Below are the code and all the weights of a small trained network. Each question names an input and a class and asks about switching units off, where a switched-off unit gives its printed mean instead of its output.

import numpy as np


def w(rows, s, z=0):
    codes = np.array(rows[::2]) - 128.0
    scale = np.full(codes.shape[1], s)
    scale[-1] = z or s
    return codes * scale


def f(y):
    return np.maximum(y, 0)


def log_softmax(a):
    a = a - a.max(-1, keepdims=True)
    return a - np.log(np.exp(a).sum(-1, keepdims=True))


def net(x, mask):
    res = np.array(x, float).reshape(1, 7) / 4 @ E
    y = f(res @ A[0][:, :-1].T + A[0][:, -1])
    res = res + np.where(mask, y, B[0][:, -1]) @ B[0][:, :-1]
    return log_softmax(res[-1] @ U[:, :-1].T + U[:, -1])


A, B = {}, {}
E = w([
[102,136,177,60,127],'x0',
[144,23,88,94,144],'x1',
[88,114,55,136,30],'x2',
[103,176,189,61,118],'x3',
[136,119,122,1,106],'x4',
[106,199,70,55,171],'x5',
[254,106,177,229,103],'x6',
],0.0094)
A[0] = w([
[85,140,98,91,102,148],'n1',
[102,91,132,134,168,195],'n2',
[128,8,142,91,142,112],'n3',
[105,40,140,106,151,174],'n4',
[31,106,130,179,151,194],'n5',
[125,142,58,102,154,141],'n6',
[133,180,114,223,133,168],'n7',
[177,159,105,165,220,219],'n8',
[182,169,137,153,112,205],'n9',
[98,185,137,135,111,182],'n10',
[85,42,123,87,199,191],'n11',
[136,99,120,112,139,114],'n12',
[90,139,107,122,77,187],'n13',
[103,214,165,103,139,109],'n14',
[87,124,76,149,166,109],'n15',
[161,127,98,162,62,126],'n16',
[144,137,202,125,132,118],'n17',
[87,89,155,164,120,168],'n18',
[174,116,83,138,80,237],'n19',
[95,161,134,139,178,126],'n20',
[116,142,202,136,105,168],'n21',
[112,186,122,134,173,141],'n22',
[146,71,82,181,73,118],'n23',
[153,101,111,151,22,174],'n24',
[180,127,93,149,151,79],'n25',
[202,94,111,66,200,254],'n26',
[104,131,106,116,111,140],'n27',
[153,124,153,129,158,79],'n28',
],0.014,0.0039)
B[0] = w([
[89,128,180,151,166,225],'n1',
[166,156,130,167,164,176],'n2',
[64,176,150,101,142,218],'n3',
[117,191,149,115,170,205],'n4',
[139,129,130,127,174,206],'n5',
[69,167,145,202,104,213],'n6',
[125,63,150,115,99,234],'n7',
[161,83,119,149,1,236],'n8',
[81,87,116,109,53,203],'n9',
[99,146,99,103,130,197],'n10',
[139,172,177,135,153,240],'n11',
[107,198,144,183,178,156],'n12',
[98,119,139,106,161,205],'n13',
[88,154,92,115,123,225],'n14',
[110,118,95,165,168,191],'n15',
[105,125,114,95,121,201],'n16',
[122,112,94,115,101,187],'n17',
[183,77,158,78,148,178],'n18',
[9,153,99,74,67,214],'n19',
[87,131,84,160,165,183],'n20',
[104,93,95,97,118,192],'n21',
[67,149,79,196,93,195],'n22',
[99,103,100,79,94,231],'n23',
[60,107,75,55,106,231],'n24',
[221,120,114,101,49,177],'n25',
[130,179,190,152,47,245],'n26',
[126,181,139,133,174,177],'n27',
[142,146,124,140,125,160],'n28',
],0.0081,0.011)
U = w([
[141,156,69,161,138,53],'0',
[133,121,179,94,150,213],'1',
[80,137,100,156,151,131],'2',
[148,142,108,133,76,108],'3',
[74,99,74,66,101,164],'4',
[112,135,69,120,157,96],'5',
[180,104,65,112,170,3],'6',
[131,4,149,159,118,108],'7',
],0.013,0.0044)

Each question gives the input, the list of numbers given to net, and the class t.
The units are the neurons (one row each of A and B). Each row of codes is followed by its name. A weight is (code - 128) times the scale printed after its matrix; where a second scale follows, it is the last column's (A, B and U).
mask holds one flag per neuron, in row order. A switched-off neuron (its flag False) gives its mean, the last column of its row in B, instead of its output. The means were averaged over made-up inputs and are rounded, as every weight is.
A unit's drop is (log p(t) with every unit on - log p(t) with that unit switched off) / (log p(t) with every unit on - log p(t) with every unit switched off).
The circuit of an input: a set's keep is (log p(t) with only the set's units on - log p(t) with every unit switched off) / (log p(t) with every unit on - log p(t) with every unit switched off). Starting from the 12 units with the biggest drops (on a tie, the unit counted first), units are removed one at a time, each time the one whose removal leaves the highest keep (on an exact tie, the one counted first), for as long as the keep stays at least 0.8.
circuit, biggest first: the units of the circuit, biggest drop first
unit that matters most: the unit with the biggest drop
top k neurons: the k neurons with the biggest drops, biggest first
drop when u is switched off: that unit's drop, to one decimal
input [-2,-8,-2,1,-5,-4,2], class 7: unit that matters most	n7
input [-2,-7,-2,-2,4,-6,4], class 4: circuit, biggest first	[n24, n9]
input [-1,8,-7,-1,-3,-1,7], class 3: circuit, biggest first	[n26, n25]
input [5,5,-8,5,5,8,-5], class 1: top 2 neurons	[n11, n26]
input [-5,1,-8,4,-8,8,6], class 7: circuit, biggest first	[n7, n8]
input [3,-6,-2,3,-8,6,6], class 4: circuit, biggest first	[n9, n7]
input [-3,-2,-7,2,2,4,0], class 3: circuit, biggest first	[n8, n26, n24]
input [2,4,-5,7,5,1,8], class 3: circuit, biggest first	[n26, n1]
input [5,-2,-5,7,8,6,8], class 3: top 2 neurons	[n26, n24]
input [2,-6,1,-7,6,8,5], class 3: top 2 neurons	[n24, n23]
input [4,7,-1,-8,-7,-8,-7], class 1: top 2 neurons	[n18, n11]
input [-1,-6,-1,-3,-6,-7,-8], class 7: top 2 neurons	[n7, n18]
input [-7,-3,-4,5,-7,-4,0], class 7: drop when n7 is switched off	0.0
input [2,5,-6,-2,0,-5,7], class 3: drop when n1 is switched off	0.1
input [8,0,5,-4,-8,-7,4], class 4: circuit, biggest first	[n24]
input [5,-2,-8,5,-3,2,5], class 4: drop when n14 is switched off	0.4
